Below is a small trained network, with its code and all its weights. Each question gives an input and a class and asks what happens when units are switched off, that is, made to give their printed mean instead of their output.

import numpy as np


def w(rows, s, z=0):
    codes = np.array(rows[::2]) - 128.0
    scale = np.full(codes.shape[1], s)
    scale[-1] = z or s
    return codes * scale


def f(y):
    return np.maximum(y, 0)


def log_softmax(a):
    a = a - a.max(-1, keepdims=True)
    return a - np.log(np.exp(a).sum(-1, keepdims=True))


def net(x, mask):
    res = np.array(x, float).reshape(1, 4) / 4 @ E
    y = f(res @ A[0][:, :-1].T + A[0][:, -1])
    res = res + np.where(mask, y, B[0][:, -1]) @ B[0][:, :-1]
    return log_softmax(res[-1] @ U[:, :-1].T + U[:, -1])


A, B = {}, {}
E = w([
[129,109,113,2],'x0',
[237,218,162,118],'x1',
[217,17,153,147],'x2',
[159,139,5,136],'x3',
],0.0084)
A[0] = w([
[102,123,211,131,72],'neuron 0',
[138,125,104,130,96],'neuron 1',
[158,96,135,129,77],'neuron 2',
[180,60,140,171,80],'neuron 3',
[60,209,125,132,89],'neuron 4',
[159,128,11,141,85],'neuron 5',
[123,136,132,166,80],'neuron 6',
[162,159,138,127,93],'neuron 7',
[92,169,127,128,83],'neuron 8',
[80,90,121,141,85],'neuron 9',
[83,183,131,138,84],'neuron 10',
[152,95,130,102,116],'neuron 11',
[119,143,138,226,61],'neuron 12',
[124,140,116,133,104],'neuron 13',
[161,89,136,109,92],'neuron 14',
[88,121,244,113,82],'neuron 15',
[164,164,150,123,97],'neuron 16',
[57,76,106,136,83],'neuron 17',
[129,107,122,2,89],'neuron 18',
[170,162,145,88,91],'neuron 19',
[126,135,133,230,128],'neuron 20',
[126,134,129,122,249],'neuron 21',
[78,85,119,114,96],'neuron 22',
[144,129,55,148,67],'neuron 23',
[178,171,150,137,96],'neuron 24',
[134,124,125,71,61],'neuron 25',
[138,121,136,171,94],'neuron 26',
[161,165,170,125,98],'neuron 27',
[76,80,113,145,72],'neuron 28',
[96,174,125,94,94],'neuron 29',
[178,165,113,117,101],'neuron 30',
[121,145,132,167,90],'neuron 31',
[170,66,145,147,97],'neuron 32',
],0.023,0.013)
B[0] = w([
[166,146,124,177,197],'neuron 0',
[136,134,118,143,141],'neuron 1',
[142,129,111,106,158],'neuron 2',
[158,134,100,78,217],'neuron 3',
[160,136,107,74,233],'neuron 4',
[180,139,138,188,233],'neuron 5',
[113,146,118,132,148],'neuron 6',
[118,101,110,129,162],'neuron 7',
[145,133,109,104,172],'neuron 8',
[113,94,113,131,173],'neuron 9',
[147,134,99,97,189],'neuron 10',
[132,138,121,100,173],'neuron 11',
[84,172,114,140,199],'neuron 12',
[137,132,129,127,138],'neuron 13',
[138,135,108,98,173],'neuron 14',
[179,139,142,192,242],'neuron 15',
[114,97,108,132,171],'neuron 16',
[110,76,99,128,203],'neuron 17',
[71,202,113,149,246],'neuron 18',
[110,100,99,135,180],'neuron 19',
[76,164,141,136,233],'neuron 20',
[117,84,254,87,250],'neuron 21',
[109,93,106,131,187],'neuron 22',
[162,138,119,170,179],'neuron 23',
[107,88,95,127,188],'neuron 24',
[104,169,102,134,160],'neuron 25',
[113,148,113,122,161],'neuron 26',
[116,95,108,144,179],'neuron 27',
[112,90,97,131,178],'neuron 28',
[148,136,108,96,189],'neuron 29',
[117,91,110,142,183],'neuron 30',
[115,149,116,135,155],'neuron 31',
[154,132,126,83,207],'neuron 32',
],0.084,0.013)
U = w([
[143,72,117,155,103],'0',
[233,184,126,59,37],'1',
[109,227,145,154,216],'2',
[254,163,155,219,109],'3',
[160,116,253,107,253],'4',
],0.0096,0.0051)

Each question gives the input, the list of numbers given to net, and the class t.
The units are the neurons (one row each of A and B). Each row of codes is followed by its name. A weight is (code - 128) times the scale printed after its matrix; where a second scale follows, it is the last column's (A, B and U).
mask holds one flag per neuron, in row order. A switched-off neuron (its flag False) gives its mean, the last column of its row in B, instead of its output. The means were averaged over made-up inputs and are rounded, as every weight is.
A unit's drop is (log p(t) with every unit on - log p(t) with that unit switched off) / (log p(t) with every unit on - log p(t) with every unit switched off).
The circuit of an input: a set's keep is (log p(t) with only the set's units on - log p(t) with every unit switched off) / (log p(t) with every unit on - log p(t) with every unit switched off). Starting from the 12 units with the biggest drops (on a tie, the unit counted first), units are removed one at a time, each time the one whose removal leaves the highest keep (on an exact tie, the one counted first), for as long as the keep stays at least 0.8.
circuit, biggest first: the units of the circuit, biggest drop first
most important unit: the unit with the biggest drop
top k neurons: the k neurons with the biggest drops, biggest first
drop of u: that unit's drop, to one decimal
input [-8,-6,6,7], class 2: top 3 neurons => neuron 20; neuron 12; neuron 15
input [5,-5,3,2], class 0: most important unit => neuron 17
input [8,-3,6,7], class 2: top 2 neurons => neuron 18; neuron 15
input [3,4,7,8], class 3: top 3 neurons => neuron 5; neuron 23; neuron 4
input [5,-2,-4,4], class 2: top 4 neurons => neuron 18; neuron 15; neuron 3; neuron 32
input [-5,-2,8,-8], class 1: top 3 neurons => neuron 3; neuron 32; neuron 5
input [2,-5,-2,-5], class 0: top 2 neurons => neuron 5; neuron 17
input [4,4,0,-1], class 0: top 3 neurons => neuron 20; neuron 12; neuron 19
input [4,2,-5,-6], class 3: top 3 neurons => neuron 15; neuron 3; neuron 0
input [-4,-6,8,4], class 1: top 2 neurons => neuron 3; neuron 32
input [-4,-2,-5,-7], class 3: top 2 neurons => neuron 15; neuron 0
input [-6,-5,-7,7], class 1: top 2 neurons => neuron 4; neuron 15
input [7,6,4,-4], class 2: top 2 neurons => neuron 18; neuron 25
input [7,4,-3,0], class 2: circuit, biggest first => neuron 18
input [4,-4,-4,1], class 0: top 3 neurons => neuron 17; neuron 3; neuron 20
input [-2,4,2,-7], class 3: drop of neuron 15 => 0.8
input [1,7,3,-8], class 3: drop of neuron 1 => 0.0
input [6,2,4,-8], class 3: drop of neuron 15 => 3.7
